j830-j62: [  65 -101  -63   87   17  -99  205 -332   80  -84   30   43  -82  -54
    9  295  124   22   73   38  -99  -73  150  153   64 -108 -224 -117
  -36  291   46  303]
j886-j806: [ 125  -22  -48   72   -9  -63   15  -97  -47  -43   -9   96   33  -13
  -68  117  120   36   68   86 -183  -86   23   22   33   -6  -83  -98
  -32  136  -62  155]
j895-j118: [ 101  -48  -29   78 -106   77   37  159    0   -2   92   19  134  176
 -214 -200   11  -95   72 -304  -33  109 -119 -418   88   11   55  -87
  -85 -257  -40 -281]
j485-j398: [ 243 -358 -209  248 -231  140    2  -59   14  -17  -55 -228   12  255
  -29  126 -128  163 -149 -132  119 -378  145  311  -60  391  284   37
 -211   -6 -317 -280]
j886-j806: [-380  212   59 -162  109  135  -36  139 -105  178   66  -39   25  -99
  109 -273 -196  -56   53  117  103  280 -354 -233  142 -294  153  -61
  132 -547  166 -220]
j830-j62: [ -16   52  260 -255  -73  -44 -193  470 -180  -91   81  244  -41  -24
 -100 -175  -27 -107  193   13 -169  219   33 -207  131  -71 -104  380
  242 -153  114 -294]
j830-j62: [-304  129 -117 -182   -5  129   36   28    7   25   -2  -97    9   43
  220   18 -179   -1 -108  134  213  -53 -157  -16   69  -45  -63  -25
   23 -246  -17 -179]
j886-j806: [-461  202  -97 -434 -168   98 -254  132 -299  108  -81   60  -69 -157
  338 -242 -238 -124  109  204   70  124 -396  -79  377 -137   -3  118
  141 -709   61 -312]
j983-j616: [ 144  -77   -5   66 -129   86 -348  189 -125   54   27   29  155   -7
  -67 -106  117   65  -25  -96  -95  -49   10  134  -96  154  258   81
 -103 -112 -149  -18]
j886-j806: [ 305  168  296    0  187 -260   26  205  122 -173   81  281 -114  -54
 -294  -29  286 -120  111 -115 -264  136  363 -259 -221  -13 -400  128
   93  648   36  270]
j485-j398: [ -40  -22 -151  -54 -176  114  -70    0  -38   36   32    9  129   31
   15  111   15   58   10  -26  -29  -77 -153   10  144  -62   42  -44
  -57 -268  -36  -93]
j830-j62: [ -48  -13   24  133  190  -76   31 -119 -162    5  -48  -51 -103  -65
  141  -60 -164   69  -19  457  -75  -72  -30  239  -33    3   64 -136
   93   70  -85   73]
j830-j62: [ 337 -331 -404  119 -283  144  -45 -157   88  -38  -14 -183   62  264
 -135  299  247  179  -41 -322  130 -454  160   45   20  313  226    6
 -382  118 -241  -81]
j895-j118: [-331  117  -61 -216  -98   -5 -135  -48 -200   34   31   52  -44 -204
  346  -44 -238  -37   30  390  -65   89 -305  218  292 -289 -144  -60
  199 -459   80  -61]
j485-j398: [ 134  -13 -160   11   44  203 -159  221  -22   42  -35 -124   63  230
 -147    9  175  161  -78  -93  165 -326  143 -146 -223  369  319  108
 -260  142 -299 -165]
j886-j806: [ 549  221   90   19   50 -455 -251  -84  240   37  -94   25 -451 -327
 -142 -278  211 -115  -17 -236 -133   71  242  -16 -214  -14 -182   47
   23  581   50  390]
j983-j616: [ 119   29   63  -23  -47 -137  -64 -131   67  110 -109   -4 -248 -210
  -26  -81   11  -44   67 -179  -26   89   65  100   19  -34   48  104
   26   73   97  122]
j983-j616: [-265  252  -53 -288    1   32 -389  108 -175  197  -83  -51  -62 -247
  259 -309  -83  -25  -18  189  113  118 -321   18   90 -125  216   58
   81 -436   89  -43]
j886-j806: [-238  345  193  -67  426 -107  -41   24 -114   73  -26   47 -201 -250
  179 -174  -92    2  -15  527  -50  101    4  105 -181 -143  -86  -73
  188  205    0  250]
j830-j62: [-339  157  -69 -243 -124  205 -302  202 -116  208   35 -105   36  -97
  201 -344 -177  -72  -34  -95  214  184 -341  -96  137 -119  252   58
    7 -697   51 -313]
j983-j616: [  77  -75   75  353  298   74  304 -274  311  207   30 -322 -197  -24
 -122   81  -70  173 -136 -160  239  -17  224  210 -325  -37  339 -127
 -115  311   23  155]
j886-j806: [-247  173   -6 -337   60  -37  -97  -27   -4   56  -93  -36 -272 -173
  214 -102   -1 -101   49   -7  225   77   29  -46   60  -38  -59  208
   46   -5  143   41]
j983-j616: [ 106 -196 -255   39 -299  143 -218   31 -105  -20   36  -73  121  123
   64   89   -8  106  -71  -29   -2 -270  -41  219   88  170  138    0
 -161 -233 -244 -190]
j830-j62: [ 117 -142   25  244   68   34  207  -80   41   21  -65  -94   10  136
 -127   56  -93   86  -40  -19    8 -104   78   56 -102  162  168  -65
  -53  120 -104  -72]
j485-j398: [-292 -101  -32  -60  -82  155   86   28  -95  -22   95  -49   76   86
  161  -17 -214  -46   14   53  110   82 -141   14  188  -92   -1   -8
   50 -399   41 -268]
j983-j616: [ 166  144  416 -109  119 -307 -108  240 -127   13 -135  268 -253 -227
 -212 -380   15 -194  266  -47 -275  369   74 -261   23  -36  -42  297
  282  144  217   16]
j983-j616: [-264  166  101 -176   84 -174   77  -93  -84  -19  -20   91  -81 -200
  213 -137 -180 -152   82  305  -62  284 -271  -72  233 -341 -241  -89
  284 -221  290   60]
j485-j398: [  12  108  103   34  216  -42   27   24  123  111  -58 -216 -406  -67
   52 -246 -201  -11 -111  -35  244  -11  218   83 -241  127  116  113
   11  222  -87  -99]
j485-j398: [-141 -124 -130   60 -141  193   45 -144  -63  110  102  -46   60  -17
   46  155  -77   96   69  -12  -29  -27 -127  169  197 -168  135 -107
  -66 -369  -27  -92]
j485-j398: [-137   74  -26   83   94   58   40 -146  -59  131  -18  -62 -112 -111
  110  -22 -147   56  -14  176  -14  -37  -49  202  -10  -57   71 -143
   -9  -90 -114   46]
j983-j616: [ -72   92 -203  111   63   80  300 -438  372  151   18 -238 -143  -46
   50  199   14   35 -144 -288  265  -81   54   57  -96 -121  -70 -285
 -222  138  -11  229]
j895-j118: [ 248  105   50   34  133  -50 -350  197    1  169  -16 -138 -213 -118
 -116 -360   88   61  -37  -84   73    6   86  -49 -241   94  379  120
  -60  111  -68  -16]
j485-j398: [-617  -64   80 -239   39  115  298   18 -315 -216   65  195  130   91
  330  239 -287  -76  152  561  -53   81 -139   74  363 -173 -364   52
  277 -318  110 -201]
j886-j806: [ 269  -10  187   17   44 -165 -188  201  -78  -39  -75  133    6  -44
 -191 -152  153  -18   81  -16 -177   78   91  -92 -105  115  102  180
   80  214   56   74]
j886-j806: [ -77  101  169  -22  168    9  -20  186   -4   75   22  -56  -96  -28
  -27 -259 -120  -40   -7   10   94  172  -12 -136  -97  -38  134   84
   97  -63   68 -146]
j485-j398: [ 269 -301 -242  157 -258  224  -86   40   85   26  152 -149  171  233
 -218  175  180  170  -19 -376   75 -218   64  -22   17  101  314   11
 -282 -130 -133 -200]
j895-j118: [ 141 -165  -73  320   97   62  249 -290  271   46    5 -257  -61   90
  -38  240  -24  160 -201 -123  183 -213  245  315 -266  130  134 -139
 -178  355 -119  155]
j895-j118: [-125   32  -60  -41   58    1  180 -180  106  -67  -17   -4   33   14
  105  260   43   22  -65   90   73  -86   52   88  -22  -34 -201  -73
  -16  187   38  192]
j485-j398: [-114   81  105 -133    7   -4 -181  185 -170   60   31   83  -21 -104
   10 -291  -28 -105  135   10  -55  233 -148 -183  119 -116   88   87
  102 -296  106 -123]
j830-j62: [ -27  -85   30  -92 -184   72 -137  200 -102   16  116   57   91   20
  -68 -163  -16  -75  132 -182  -43  200 -157 -197  212 -136  104  106
   49 -423  125 -269]
j886-j806: [ 503 -125  -40  157 -213    4 -159   46  288   69   83  -39   45   27
 -373   80  340   73  -26 -650  -32  -43  215  -60 -170   69  180   93
 -233  214  -13  100]
j886-j806: [ -79   56  147   98  222   49    3  230 -112   30   11  -73   -1   89
   -9 -297 -204   -2  -60  198   57   65  -37  -98 -153   98  179  -15
   79  -67  -96 -226]
j895-j118: [ 661 -416  -29  172 -364  -83 -261  192  -55 -111    2  118  244  181
 -449   66  357   88  148 -395 -283  -95   94 -124   70  216  298  216
 -117   67   16  -96]
j983-j616: [-160  -66 -296  170 -165  422 -115  -31  -27  321   84 -311  175   90
   54  -70 -206  199 -148 -133  206 -143 -328  136   42  -17  559 -242
 -251 -707 -237 -349]
j830-j62: [ 174 -253   83  174 -119   60   72   32   79   45  153  -17  153   68
 -277   14   78   28  118 -346  -67  209  -48 -141  100 -185  247   18
   -9 -208  218 -115]
j485-j398: [-323 -140  -81 -201 -205  193  -41  172 -235  -42  -51  -27  154  177
  186 -102 -233  -75   35   37  164   20 -237  -97  274  122  123  155
   44 -572   12 -471]
j983-j616: [ 129  122  124  -15   63  -96 -229  134   10   90   -4   13 -100 -157
  -64 -239   58  -25   -1  -65  -43  130   21  -21 -125  -33  114   80
   47   54   46   74]
j895-j118: [-362  221  -34 -174   10   16  185 -253  142   77  -65    0  -63 -157
  223   60  -93 -139  -39  -94  152  145 -125   -4   91 -178 -270 -118
   18 -127  137  165]
j830-j62: [ 440  -52  166  226   86 -228  -52   32  155  -33  -59  -16  -85  -17
 -234 -164  131  -28  -64 -214  -75   43  232  -16 -284  173   66   44
  -18  459    3  179]
j485-j398: [-335   69 -168 -202  -57  208   35   31  -89   -9   75   -9   24   82
  175   78  -69  -20   27   69  134  -81  -89  -90  164  -40 -117  -17
  -65 -281  -97 -192]
j485-j398: [-432  484  268 -349  248 -176 -112  150 -202   80  -63  220 -129 -354
  236 -404 -180 -231  125  407 -115  444 -334 -224  138 -361 -249   -7
  373 -279  269   81]
j886-j806: [ 339 -206   32   84 -147  -30   27   -9  103   12   49   75   27   41
 -377   97  297   12  210 -475 -125   86  121 -241   84  -43  149  128
 -101   87  159   27]
j895-j118: [ -98  277  173  -56  219 -140   12   43   15   64  -36   20 -247 -180
   78 -280 -159 -118  -14  137   -3  178   -6  -62  -93 -100 -145  -29
  153   80   27   47]
j895-j118: [  74  -18  -46    7  -82   86 -185  116  -57   77  -30  -33   34   13
  -38  -32   13   86  -32  -38   -2 -105   -9   82  -48  120  210   79
  -68  -96 -123  -98]
j830-j62: [-389  100   11  -39  158  209  290   -9   46   59   32 -101   10  105
  109   41 -223   -3  -58   67  225   29  -63  -91   -9  -48  -21  -77
    7 -172  -22 -186]
j886-j806: [-235  211  128 -132  227 -150  -12  -28 -149 -115  -45  174  -46 -156
  234  -32   -7 -102   12  439 -110   67   27  100  -48  -44 -340  -45
  162  224   12  294]
j886-j806: [ 534  -52   38  174 -119  -84  -75   42  294   93  110   -7  -71  -30
 -449  -38  301   21   66 -623 -106   88  175 -228 -117  -76  128   38
 -148  213   69   82]
j895-j118: [-108  110 -145 -297 -111  -14 -240  -30 -106   86 -103   11 -143 -152
  134 -106   92  -61  110  -45   81    5 -123 -101  187  -27   53  123
  -37 -202   70    4]
j886-j806: [ 409 -446 -155  275  -95  -60   26 -156 -126 -365 -192  137  392  334
  -95  612  388  227  -95  242 -227 -613  395  427 -223  650  -46   40
 -230  772 -339  389]
j830-j62: [  87 -216  -67  194 -166  -18  277 -291   76  -22  -48  -19   27   61
  -46  213 -109   15   23 -116  -82  -52  -21  147  151   -8  -55 -133
  -26  -50    6  -10]
j983-j616: [ -16  -90   73  212  159  -71  180 -114 -120  -79  -50   17   74   55
   43   21 -136   32  -21  358 -125  -36  -27  142  -38   54  -15 -174
   88  112  -56   74]
j983-j616: [-338  162 -116 -179   -4  112  -39  -69  -91  102  -57  -18   53  -78
  213  -34  -78  -28  -10  124  104   28 -251  -29  127  -90   11  -93
   -7 -330   20  -11]
j895-j118: [  86   86 -125 -302   -7 -203 -144   52    8 -240 -168   24 -166   48
  191   76  133  -58  -99  181  139 -278  210   -3  -72  298 -324  229
    7  472  -70  100]
j830-j62: [-331  181   33   48  328   71  381 -177  222  105  -42 -261 -136   26
  173  -38 -297   -3 -207  119  365   50  -46  -19 -173  -72  -10 -186
   39   51   58  -23]
j485-j398: [-196  120 -120 -308 -221   38  -76   51   -8  -14   28   96  116  -35
  104   21   24 -111   61 -101   28  118 -274 -232  287 -208 -191   17
   49 -395  171 -108]
j895-j118: [-467  330   -5 -277  196 -105  145 -216    5  -18  -86   14 -194 -218
  431   45 -207 -107  -75  440  127   61 -122  135   76 -214 -418 -109
  194   25  117  209]
j830-j62: [-214  248   88 -157   76  -60  202  -76  118   61 -129   54  -84  -87
   37 -100  -87 -176   23 -141   90  206 -113 -267   48  -83 -205  -31
   78  -50  156   34]
j983-j616: [-489  175  -68  -74  131  283  -16  -34    5  270  125 -253  -43 -135
  299  -45 -318  132 -146  248  278   65 -267  241   12 -313  251 -134
   49 -513   31 -154]
j830-j62: [ 393  -19 -128 -200 -285 -126 -489  235 -174  -64 -146  170  -33   -3
 -156 -143  336  -45  139 -217 -169 -174   78 -191   68  322   63  286
 -130   90 -147  -35]
j895-j118: [ 103 -392  231  179    3 -165  192  -19 -154 -318   10  160  164  118
   15  294  -81   51   45  396 -255  -19  183  382   44   65 -159  130
  253  289  115   77]
j895-j118: [-113  -53 -128   46  -99   89  226 -276  109   82  -39  -63   47   20
    4  124  -21  -29   27 -238   86   27 -115  -62  139  -70    8 -158
 -114 -182   62   22]
j983-j616: [-248   69   35   41   79   96   99 -150   35  119   24  -31   80 -110
  107   74  -78   29  -42   61   37  110 -120  157   -8 -178   43 -140
   22 -158   84  139]
j895-j118: [ -82 -156  -65  311  -32  261  252 -166   94  130  122 -122  251  117
  -92  215 -108  155  -72 -103    6  -25 -117  151  -10 -113  222 -273
 -122 -261  -66  -58]
j983-j616: [-323  154  258   -5  250  -88  459  -56  -46  -83   49  194   -6  -25
   11  -39 -220 -181  159  247 -155  335 -131 -275  160 -307 -387 -177
  276  -62  202   -5]
j485-j398: [ 210 -198  309  235  193 -262  188  -13  -43 -189   61   79 -159  -26
  -64   49 -134   25   57  352 -240   75  259  273  -77  -63 -146   69
  277  424   93   95]
[-300  116  -85   19   90  168  109 -133   42  198  -21 -217  -87  -53
  201  -34 -296   76 -134  137  218  -27 -175  164   -6  -97  159 -155
   -7 -294  -55 -124] | j485-j398
[  47 -113   93  169  101  -78  477 -248  218 -107  124   42  -10   55
 -151  314   30   -1   80  -62  -84   98  129  -59   52 -253 -270 -144
   66  268  195  162] | j886-j806
[-194   58  277  -94  -16 -189   27   87 -253 -113   27  317  111 -170
  100 -127 -189 -175  183  359 -363  376 -269   -9  291 -322 -300  -21
  392 -302  259    4] | j983-j616
[ 450 -378  165  347 -128  -90   17   61   90  -82  126   22  225  108
 -341   50  120   65   29 -262 -206  128   89   55  -53  -32  211   32
   29   93  159    9] | j983-j616
[ -39   31  -14   96  -32   81   -6   -7  -41  149  -37  -34  122  -15
  -52 -118 -100   26   -5  -36  -39   78 -245  -58   50  -58  219 -143
  -11 -325   -2  -98] | j983-j616
[  90 -111    4  131   14   18  108  -71   68  -67  -21   -8   83   84
  -37  256   38  112  -83   54  -27 -167  157  220 -128  125  -18    1
  -41  259  -84  112] | j983-j616
[-294  139 -269 -103 -164  259   37 -221   41  236  -18  -69   63  -76
  115  161  -40   60   -1 -145  103  -70 -270   23  189 -156   73 -193
 -172 -464  -68  -25] | j895-j118
[ 228 -257 -229  212 -163   84   50 -198   82   -2   50 -116  107  144
 -123  185  147  105  -16 -231   15 -193   46   49   28   84  156 -140
 -239   20 -101   25] | j485-j398
[  90 -143 -101  176 -125  124 -114   52  -94  -56   -3   -3  247  146
   27  152  -10  138 -151  118  -87 -274   40  318 -122  262   86  -64
 -122   11 -305  -21] | j886-j806
[ 301 -156 -245  202 -129   -1  131 -370  246  -69   58   12  159   59
 -157  522  395  144  -41 -240 -102 -278  195  157  -70   10 -143 -215
 -284  419  -80  447] | j886-j806
[ 216  -61 -166  -92 -320   -7 -354  135  -37  -16   40    9   45   -2
   -9  -73   97   -3  -18 -180  -50  -89  -65   21  102   52   41   90
  -80 -197  -77 -126] | j983-j616
[ 338 -238 -249  116 -324   -8   56 -239  180  -72  -21    6  151  130
 -184  315  287   35    9 -443  -54 -198   83  -18   82  119  -53  -72
 -258  136  -40  140] | j830-j62
